Below is a small trained network, with its code and all its weights. Each question gives an input and a class and asks what happens when units are switched off, that is, made to give their printed mean instead of their output.

import numpy as np


def w(rows, s, z=0):
    codes = np.array(rows[::2]) - 128.0
    scale = np.full(codes.shape[1], s)
    scale[-1] = z or s
    return codes * scale


def f(y):
    return y / 2 * (1 + np.tanh(0.7978845608 * (y + 0.044715 * y**3)))


def log_softmax(a):
    a = a - a.max(-1, keepdims=True)
    return a - np.log(np.exp(a).sum(-1, keepdims=True))


def net(x, mask):
    res = np.array(x, float).reshape(1, 6) / 4 @ E
    y = f(res @ A[0][:, :-1].T + A[0][:, -1])
    res = res + np.where(mask, y, B[0][:, -1]) @ B[0][:, :-1]
    return log_softmax(res[-1] @ U[:, :-1].T + U[:, -1])


A, B = {}, {}
E = w([
[220,126,25,127,161,111,49],'x0',
[124,130,128,130,129,127,125],'x1',
[242,182,167,116,254,126,196],'x2',
[86,12,155,174,237,74,147],'x3',
[198,71,237,98,134,181,25],'x4',
[135,165,179,187,76,27,100],'x5',
],0.0082)
A[0] = w([
[104,106,104,115,147,204,133,81],'neuron 0',
[218,122,76,158,149,98,90,105],'neuron 1',
[136,173,164,113,88,177,145,122],'neuron 2',
[67,82,105,128,115,125,97,84],'neuron 3',
[143,75,193,14,102,155,118,140],'neuron 4',
[180,96,64,129,96,79,55,74],'neuron 5',
[145,144,176,189,101,79,135,47],'neuron 6',
[103,112,127,103,161,182,122,82],'neuron 7',
[155,116,189,43,150,139,89,69],'neuron 8',
[94,104,104,142,95,163,105,11],'neuron 9',
[158,176,207,118,178,123,164,185],'neuron 10',
[143,113,175,121,199,156,174,143],'neuron 11',
[187,207,140,111,102,154,127,137],'neuron 12',
[101,139,106,138,116,92,183,176],'neuron 13',
[144,165,107,79,64,155,124,3],'neuron 14',
[58,123,137,110,73,79,91,85],'neuron 15',
[130,116,33,113,165,131,109,174],'neuron 16',
[127,33,86,157,191,142,162,144],'neuron 17',
[111,90,196,100,102,139,199,56],'neuron 18',
[125,73,88,71,187,209,146,104],'neuron 19',
[167,154,139,103,74,156,126,63],'neuron 20',
[145,203,162,46,89,148,130,93],'neuron 21',
[188,120,20,141,168,127,91,73],'neuron 22',
[106,153,86,104,161,76,117,19],'neuron 23',
[97,111,83,148,154,89,169,79],'neuron 24',
[136,22,180,162,163,98,115,120],'neuron 25',
[64,148,208,102,130,168,186,152],'neuron 26',
[105,81,204,84,148,158,70,166],'neuron 27',
[83,134,94,155,126,144,188,215],'neuron 28',
[179,203,177,172,168,81,135,150],'neuron 29',
[168,122,125,123,192,98,126,105],'neuron 30',
[99,99,125,118,80,72,109,181],'neuron 31',
[95,72,124,155,60,132,66,132],'neuron 32',
[124,46,147,174,168,95,170,100],'neuron 33',
[148,121,168,91,121,124,93,72],'neuron 34',
[181,119,145,169,148,163,24,108],'neuron 35',
[108,88,119,31,145,174,173,76],'neuron 36',
[126,95,86,150,138,223,157,76],'neuron 37',
[158,128,170,190,89,11,91,133],'neuron 38',
[103,55,130,193,146,123,142,89],'neuron 39',
[104,169,51,101,140,140,216,51],'neuron 40',
[130,128,30,137,112,77,195,195],'neuron 41',
[191,158,143,81,160,115,223,148],'neuron 42',
[128,125,181,153,64,144,199,109],'neuron 43',
[101,90,107,153,76,156,137,125],'neuron 44',
],0.011,0.0033)
B[0] = w([
[154,198,192,116,107,149,196,178],'neuron 0',
[95,126,132,160,153,166,125,228],'neuron 1',
[61,117,77,125,166,85,97,195],'neuron 2',
[116,45,136,28,134,146,105,187],'neuron 3',
[193,130,121,175,52,68,103,242],'neuron 4',
[89,56,157,170,208,178,139,208],'neuron 5',
[97,164,142,146,103,176,197,171],'neuron 6',
[110,140,152,162,80,125,177,166],'neuron 7',
[170,109,127,147,88,53,126,222],'neuron 8',
[155,62,98,95,128,124,147,164],'neuron 9',
[118,40,139,56,80,171,89,238],'neuron 10',
[108,96,113,113,108,139,105,233],'neuron 11',
[66,101,88,128,123,106,107,228],'neuron 12',
[201,84,126,125,76,101,91,200],'neuron 13',
[38,166,75,105,144,57,172,199],'neuron 14',
[140,92,177,85,123,130,119,209],'neuron 15',
[130,111,161,187,128,151,93,217],'neuron 16',
[107,192,105,97,106,112,125,236],'neuron 17',
[91,41,139,220,242,152,121,192],'neuron 18',
[87,169,177,124,75,162,162,236],'neuron 19',
[52,110,101,124,125,53,158,187],'neuron 20',
[29,155,74,123,111,117,160,222],'neuron 21',
[92,41,140,182,136,160,161,240],'neuron 22',
[127,95,139,149,129,97,152,151],'neuron 23',
[130,124,117,134,74,80,112,191],'neuron 24',
[50,167,43,130,94,73,124,247],'neuron 25',
[104,68,159,220,224,185,67,233],'neuron 26',
[189,111,137,138,47,48,87,251],'neuron 27',
[203,116,160,165,53,98,62,216],'neuron 28',
[163,77,130,80,79,204,135,226],'neuron 29',
[81,78,112,89,159,160,100,203],'neuron 30',
[153,96,121,104,87,180,118,195],'neuron 31',
[165,33,137,58,159,178,136,229],'neuron 32',
[64,173,65,89,101,84,140,225],'neuron 33',
[160,117,143,116,55,48,155,171],'neuron 34',
[155,113,119,206,98,96,123,235],'neuron 35',
[152,134,179,150,84,148,211,197],'neuron 36',
[137,241,165,122,16,189,226,183],'neuron 37',
[137,240,194,129,5,192,254,229],'neuron 38',
[68,162,74,113,122,114,139,196],'neuron 39',
[179,103,118,159,76,36,101,232],'neuron 40',
[169,100,166,149,107,99,77,254],'neuron 41',
[162,26,92,52,94,148,110,241],'neuron 42',
[116,105,132,186,184,153,106,189],'neuron 43',
[162,60,94,66,124,157,109,186],'neuron 44',
],0.0064,0.0085)
U = w([
[185,102,137,178,77,45,95,84],'0',
[135,65,111,9,123,192,120,93],'1',
[9,144,47,116,116,79,145,109],'2',
[127,164,187,152,68,197,232,125],'3',
[77,72,151,255,173,190,97,110],'4',
[117,122,124,140,102,150,94,250],'5',
[190,144,172,92,149,110,121,148],'6',
[128,211,142,144,182,166,161,106],'7',
],0.0097,0.015)

Each question gives the input, the list of numbers given to net, and the class t.
The units are the neurons (one row each of A and B). Each row of codes is followed by its name. A weight is (code - 128) times the scale printed after its matrix; where a second scale follows, it is the last column's (A, B and U).
mask holds one flag per neuron, in row order. A switched-off neuron (its flag False) gives its mean, the last column of its row in B, instead of its output. The means were averaged over made-up inputs and are rounded, as every weight is.
A unit's drop is (log p(t) with every unit on - log p(t) with that unit switched off) / (log p(t) with every unit on - log p(t) with every unit switched off).
The circuit of an input: a set's keep is (log p(t) with only the set's units on - log p(t) with every unit switched off) / (log p(t) with every unit on - log p(t) with every unit switched off). Starting from the 12 units with the biggest drops (on a tie, the unit counted first), units are removed one at a time, each time the one whose removal leaves the highest keep (on an exact tie, the one counted first), for as long as the keep stays at least 0.8.
circuit, biggest first: the units of the circuit, biggest drop first
unit that matters most: the unit with the biggest drop
top k neurons: the k neurons with the biggest drops, biggest first
drop when u is switched off: that unit's drop, to one decimal
input [7,-3,-2,-6,1,6], class 4: circuit, biggest first : neuron 5; neuron 1
input [-1,-2,-2,3,-4,-2], class 0: unit that matters most : neuron 28
input [-8,6,5,2,7,5], class 4: top 4 neurons : neuron 26; neuron 18; neuron 43; neuron 40
input [1,-3,7,-7,-3,7], class 1: top 3 neurons : neuron 29; neuron 42; neuron 10
input [0,5,-2,8,1,-7], class 2: top 2 neurons : neuron 25; neuron 33
input [-5,0,3,-5,5,-1], class 0: top 3 neurons : neuron 4; neuron 8; neuron 27
input [-7,0,6,2,3,4], class 4: top 2 neurons : neuron 26; neuron 18
input [-3,4,-7,-3,-2,8], class 3: top 4 neurons : neuron 38; neuron 6; neuron 42; neuron 10
input [-8,4,4,-6,-8,-2], class 0: top 2 neurons : neuron 40; neuron 28
input [-1,0,-6,-6,8,-4], class 0: top 2 neurons : neuron 4; neuron 27
input [-1,1,5,-6,-1,4], class 2: circuit, biggest first : neuron 21; neuron 12
input [-4,-3,0,-5,4,3], class 2: circuit, biggest first : neuron 21; neuron 2; neuron 20
input [-8,-7,1,-6,-2,6], class 4: circuit, biggest first : neuron 26; neuron 43
input [-5,5,-5,-4,-4,-5], class 1: circuit, biggest first : neuron 44
input [6,8,6,2,-4,-8], class 3: circuit, biggest first : neuron 37; neuron 19
input [-7,0,7,-4,0,6], class 1: circuit, biggest first : neuron 10; neuron 42
input [8,-1,-6,2,-7,-8], class 3: top 3 neurons : neuron 37; neuron 19; neuron 0
input [-7,7,1,-8,-6,-1], class 2: top 2 neurons : neuron 21; neuron 14
input [-8,7,1,4,-3,-8], class 3: top 3 neurons : neuron 37; neuron 36; neuron 0
input [6,-3,-6,-7,-8,-7], class 0: unit that matters most : neuron 40
input [5,-2,-2,-7,-3,6], class 2: top 2 neurons : neuron 14; neuron 12
input [6,-5,-5,-5,3,-1], class 4: drop when neuron 28 is switched off : 0.0
input [-2,-1,-3,-7,2,-6], class 2: drop when neuron 2 is switched off : 0.1
input [4,5,-3,4,-6,-5], class 0: drop when neuron 40 is switched off : 0.2
